Below is a small trained network, with its code and all its weights. Each question gives an input and a class and asks what happens when units are switched off, that is, made to give their printed mean instead of their output.

import numpy as np


def w(rows, s, z=0):
    codes = np.array(rows[::2]) - 128.0
    scale = np.full(codes.shape[1], s)
    scale[-1] = z or s
    return codes * scale


def norm(h):
    return h / np.sqrt((h * h).mean(-1, keepdims=True) + 1e-5)


def f(y):
    return np.maximum(y, 0)


def log_softmax(a):
    a = a - a.max(-1, keepdims=True)
    return a - np.log(np.exp(a).sum(-1, keepdims=True))


def net(x, mask):
    res = np.array(x, float).reshape(1, 7) / 4 @ E
    u = 0
    for l in range(3):
        y = f(norm(res) @ A[l][:, :-1].T + A[l][:, -1])
        res = res + np.where(mask[u : u + 8], y, B[l][:, -1]) @ B[l][:, :-1]
        u += 8
    return log_softmax(norm(res)[-1] @ U[:, :-1].T + U[:, -1])


A, B = {}, {}
E = w([
[129,128,128,132,127,128,128],'x0',
[115,86,140,171,106,89,1],'x1',
[82,97,117,125,129,111,149],'x2',
[132,135,128,123,208,103,107],'x3',
[109,130,193,124,137,144,131],'x4',
[128,128,128,130,128,128,130],'x5',
[159,119,151,91,112,64,143],'x6',
],0.0057)
A[0] = w([
[45,179,84,124,188,181,77,84],'0.n0',
[3,72,87,79,171,87,147,56],'0.n1',
[151,127,40,127,134,112,123,3],'0.n2',
[233,190,138,89,165,177,66,44],'0.n3',
[126,149,100,113,242,109,111,71],'0.n4',
[123,165,156,80,135,2,137,69],'0.n5',
[90,138,95,133,144,196,115,55],'0.n6',
[94,140,214,121,148,145,133,34],'0.n7',
],0.0077,0.0048)
B[0] = w([
[186,49,122,141,121,155,145,254],'0.n0',
[161,199,167,210,98,83,147,235],'0.n1',
[158,167,8,119,100,86,91,153],'0.n2',
[133,154,154,211,98,75,171,219],'0.n3',
[108,134,129,117,228,103,120,247],'0.n4',
[187,49,103,153,134,198,138,242],'0.n5',
[186,79,122,133,108,161,168,184],'0.n6',
[86,134,212,97,150,152,120,178],'0.n7',
],0.012,0.0026)
A[1] = w([
[182,102,141,78,114,80,127,2],'1.n0',
[171,193,138,130,132,181,79,53],'1.n1',
[91,155,95,71,42,147,116,72],'1.n2',
[121,125,138,122,3,169,150,43],'1.n3',
[108,169,132,176,91,103,157,75],'1.n4',
[178,100,150,70,112,49,167,69],'1.n5',
[142,161,106,86,158,131,216,82],'1.n6',
[117,146,2,97,108,89,115,31],'1.n7',
],0.0094,0.0027)
B[1] = w([
[124,76,127,182,122,152,131,150],'1.n0',
[96,84,109,143,106,93,188,143],'1.n1',
[104,90,114,112,207,71,128,166],'1.n2',
[151,115,146,153,245,94,132,255],'1.n3',
[150,140,140,140,87,81,154,187],'1.n4',
[119,108,121,182,162,190,139,185],'1.n5',
[70,170,64,103,54,141,110,244],'1.n6',
[227,225,101,177,141,135,42,174],'1.n7',
],0.011,0.0045)
A[2] = w([
[177,102,151,138,143,106,114,139],'2.n0',
[148,77,103,109,124,175,140,59],'2.n1',
[94,108,123,78,91,93,29,63],'2.n2',
[136,135,129,62,216,82,130,7],'2.n3',
[83,113,249,65,124,148,138,86],'2.n4',
[81,161,98,55,108,126,123,54],'2.n5',
[123,145,108,177,112,94,151,149],'2.n6',
[82,104,103,128,101,72,69,99],'2.n7',
],0.013,0.0019)
B[2] = w([
[77,186,85,62,86,157,189,254],'2.n0',
[177,50,172,167,141,179,96,174],'2.n1',
[26,170,130,103,83,214,105,152],'2.n2',
[15,74,108,122,192,68,116,185],'2.n3',
[254,194,4,152,81,59,15,177],'2.n4',
[59,167,154,88,106,223,72,159],'2.n5',
[108,86,244,66,83,94,68,226],'2.n6',
[124,194,124,77,136,203,213,166],'2.n7',
],0.0096,0.0066)
U = w([
[215,18,130,178,148,233,151,248],'0',
[36,185,124,63,94,233,119,216],'1',
[75,98,121,126,254,49,125,58],'2',
[234,197,66,145,104,97,30,2],'3',
[151,137,241,133,63,71,164,136],'4',
],0.0099,0.00033)

Each question gives the input, the list of numbers given to net, and the class t.
The units are the neurons (one row each of A and B). Each row of codes is followed by its name. A weight is (code - 128) times the scale printed after its matrix; where a second scale follows, it is the last column's (A, B and U).
mask holds one flag per neuron, layer by layer. A switched-off neuron (its flag False) gives its mean, the last column of its row in B, instead of its output. The means were averaged over made-up inputs and are rounded, as every weight is.
A unit's drop is (log p(t) with every unit on - log p(t) with that unit switched off) / (log p(t) with every unit on - log p(t) with every unit switched off).
The circuit of an input: a set's keep is (log p(t) with only the set's units on - log p(t) with every unit switched off) / (log p(t) with every unit on - log p(t) with every unit switched off). Starting from the 12 units with the biggest drops (on a tie, the unit counted first), units are removed one at a time, each time the one whose removal leaves the highest keep (on an exact tie, the one counted first), for as long as the keep stays at least 0.8.
circuit, biggest first: the units of the circuit, biggest drop first
most important unit: the unit with the biggest drop
k most important neurons: the k neurons with the biggest drops, biggest first
k most important neurons of layer l: the k neurons of layer l with the biggest drops, biggest first
input [3,7,-4,-2,-1,8,-7], class 0: most important unit -> 0.n0
input [-3,-3,1,-7,7,3,-5], class 2: 3 most important neurons -> [1.n3; 0.n4; 2.n3]
input [-8,8,-3,2,3,-2,7], class 1: 2 most important neurons of layer 2 -> [2.n2; 2.n0]
input [-1,-8,7,8,2,-2,-1], class 1: 2 most important neurons -> [1.n6; 1.n3]
input [1,-6,-3,6,8,-8,4], class 3: circuit, biggest first -> [2.n4; 0.n7]
input [-3,-7,0,-8,-7,-2,-3], class 2: 2 most important neurons of layer 1 -> [1.n3; 1.n2]
input [-5,-7,-3,-5,3,-6,7], class 0: circuit, biggest first -> [1.n5; 2.n0]
input [3,2,7,7,8,7,8], class 0: 3 most important neurons -> [0.n5; 1.n3; 1.n5]
input [7,-6,-5,6,7,4,-4], class 3: 3 most important neurons -> [0.n7; 2.n4; 1.n3]
input [-3,-3,7,-2,0,2,-6], class 4: circuit, biggest first -> [0.n1; 2.n6]
input [-8,3,8,-8,1,-8,-3], class 2: 3 most important neurons -> [1.n3; 0.n3; 0.n4]
input [-5,-1,6,-1,7,-5,4], class 3: circuit, biggest first -> [0.n7; 2.n4]
input [-8,5,-3,-4,1,4,3], class 1: 2 most important neurons of layer 0 -> [0.n0; 0.n6]
input [-3,6,-7,0,4,4,-7], class 0: 2 most important neurons -> [0.n0; 0.n1]
input [0,3,-4,6,0,7,-4], class 2: circuit, biggest first -> [0.n4]
input [3,5,-1,7,8,-3,-5], class 3: 2 most important neurons of layer 1 -> [1.n3; 1.n2]
input [0,-4,-1,-1,5,2,-4], class 3: 3 most important neurons -> [0.n7; 2.n4; 0.n5]
input [-2,7,-3,-7,8,5,-5], class 3: 3 most important neurons -> [2.n4; 1.n6; 1.n7]
input [5,8,7,8,0,-6,-1], class 1: 2 most important neurons -> [1.n3; 2.n7]
input [-6,0,-7,1,0,3,2], class 4: most important unit -> 0.n3
input [-1,4,5,-6,0,-1,0], class 2: 3 most important neurons -> [1.n3; 0.n4; 0.n3]
input [-4,4,-2,-8,3,3,-6], class 2: 2 most important neurons -> [1.n3; 0.n5]
input [-1,-7,2,7,4,3,3], class 1: 2 most important neurons -> [1.n6; 1.n3]
input [8,3,-4,5,0,6,1], class 2: 2 most important neurons of layer 0 -> [0.n4; 0.n1]
